x =
[[133 145 130 134 135 110]
 [139 139 132 134 137 107]
 [127 115 137 143 133 125]
 [109 118 151 142 132 129]
 [138 108 135 138 129 117]
 [114 129 134 136 151 124]
 [115 105 144 149 129 123]
 [143 124 126 129 134 107]
 [136 136 139 117 138 111]
 [135 135 135 128 130 102]
 [123 120 146 144 135 120]
 [121 111 129 138 132 122]
 [142 137 134 137 140 106]
 [142 139 135 128 136 112]
 [130 115 147 145 129 121]
 [105 112 146 143 134 122]]
Rows and columns are counted from 0.
(0, 0)	133
(3, 1)	118
(0, 4)	135
(6, 1)	105
(12, 2)	134
(13, 2)	135
(12, 0)	142
(14, 4)	129
(2, 0)	127
(2, 5)	125
(7, 1)	124
(10, 3)	144
(1, 3)	134
(1, 4)	137
(14, 5)	121
(13, 0)	142
(2, 1)	115
(15, 3)	143
(6, 5)	123
(5, 3)	136
(12, 1)	137
(12, 3)	137
(11, 1)	111
(8, 2)	139
(5, 2)	134
(6, 2)	144
(6, 4)	129
(13, 4)	136
(15, 0)	105
(4, 2)	135
(13, 1)	139

m =
[[126 131 127 138 144 152 127 146 145 150 124 136 132 121 133]
 [137 139 138 123 129 131 120 130 127 126 130 127 137 122 139]
 [129 131 128 138 137 142 122 139 146 147 121 139 127 122 126]
 [129 119 128 118 116 106 138 113 108 104 136 114 122 134 123]
 [137 145 144 122 133 138 114 137 134 134 122 132 141 118 137]
 [127 119 124 116 114 106 135 111 107 103 137 111 123 132 127]
 [128 128 125 115 116 113 134 113 109 110 137 113 131 134 133]
 [130 129 134 140 141 145 122 142 145 152 117 146 132 124 121]]
Rows and columns are counted from 0.
row 0 col 0	126
row 6 col 2	125
row 1 col 9	126
row 7 col 0	130
row 4 col 3	122
row 0 col 12	132
row 5 col 0	127
row 7 col 4	141
row 0 col 11	136
row 6 col 13	134
row 4 col 8	134
row 4 col 6	114
row 7 col 2	134
row 1 col 0	137
row 4 col 2	144
row 4 col 9	134
row 2 col 0	129
row 7 col 13	124
row 0 col 7	146
row 2 col 9	147
row 1 col 5	131
row 3 col 11	114
row 2 col 11	139
row 5 col 13	132
row 6 col 5	113
row 5 col 1	119
row 3 col 3	118
row 7 col 3	140
row 2 col 6	122
row 0 col 5	152
row 5 col 11	111
row 5 col 2	124
row 0 col 3	138
row 3 col 5	106

a =
[[122 146 142 135 126 124 149 142 151 149 142]
 [109 135 135 128 148 145 132 129 132 127 130]
 [123 136 137 135 121 124 145 137 144 141 142]
 [137 111 113 120 129 133 105 114 105 110 109]
 [101 143 145 139 144 147 146 134 145 134 146]
 [138 111 111 114 131 129 102 115 103 108 103]
 [139 117 117 120 134 129 111 118 111 111 108]
 [118 140 142 141 121 131 145 135 149 144 155]
 [108 134 134 130 144 146 127 125 126 121 133]
 [119 139 137 134 129 129 145 139 142 138 141]]
a[0,0]: 122
a[2,2]: 137
a[9,10]: 141
a[1]: [109, 135, 135, 128, 148, 145, 132, 129, 132, 127, 130]
a[:, 2]: [142, 135, 137, 113, 145, 111, 117, 142, 134, 137]
a[0,1]: 146
a[:, 10]: [142, 130, 142, 109, 146, 103, 108, 155, 133, 141]
a[5,1]: 111
a[7,8]: 149
a[:, 1]: [146, 135, 136, 111, 143, 111, 117, 140, 134, 139]
a[6]: [139, 117, 117, 120, 134, 129, 111, 118, 111, 111, 108]
a[1,0]: 109
a[8]: [108, 134, 134, 130, 144, 146, 127, 125, 126, 121, 133]
a[1,5]: 145
a[:, 6]: [149, 132, 145, 105, 146, 102, 111, 145, 127, 145]
a[8,7]: 125
a[3,6]: 105
a[9,4]: 129
a[:, 3]: [135, 128, 135, 120, 139, 114, 120, 141, 130, 134]
a[1,2]: 135
a[4,0]: 101
a[2,7]: 137
a[8,4]: 144
a[8,1]: 134
a[:, 8]: [151, 132, 144, 105, 145, 103, 111, 149, 126, 142]
a[7,1]: 140
a[9,5]: 129
a[9,7]: 139
a[:, 5]: [124, 145, 124, 133, 147, 129, 129, 131, 146, 129]
a[6,7]: 118
a[:, 4]: [126, 148, 121, 129, 144, 131, 134, 121, 144, 129]
a[6,9]: 111
a[5]: [138, 111, 111, 114, 131, 129, 102, 115, 103, 108, 103]
a[9]: [119, 139, 137, 134, 129, 129, 145, 139, 142, 138, 141]
a[6,3]: 120
a[1,1]: 135
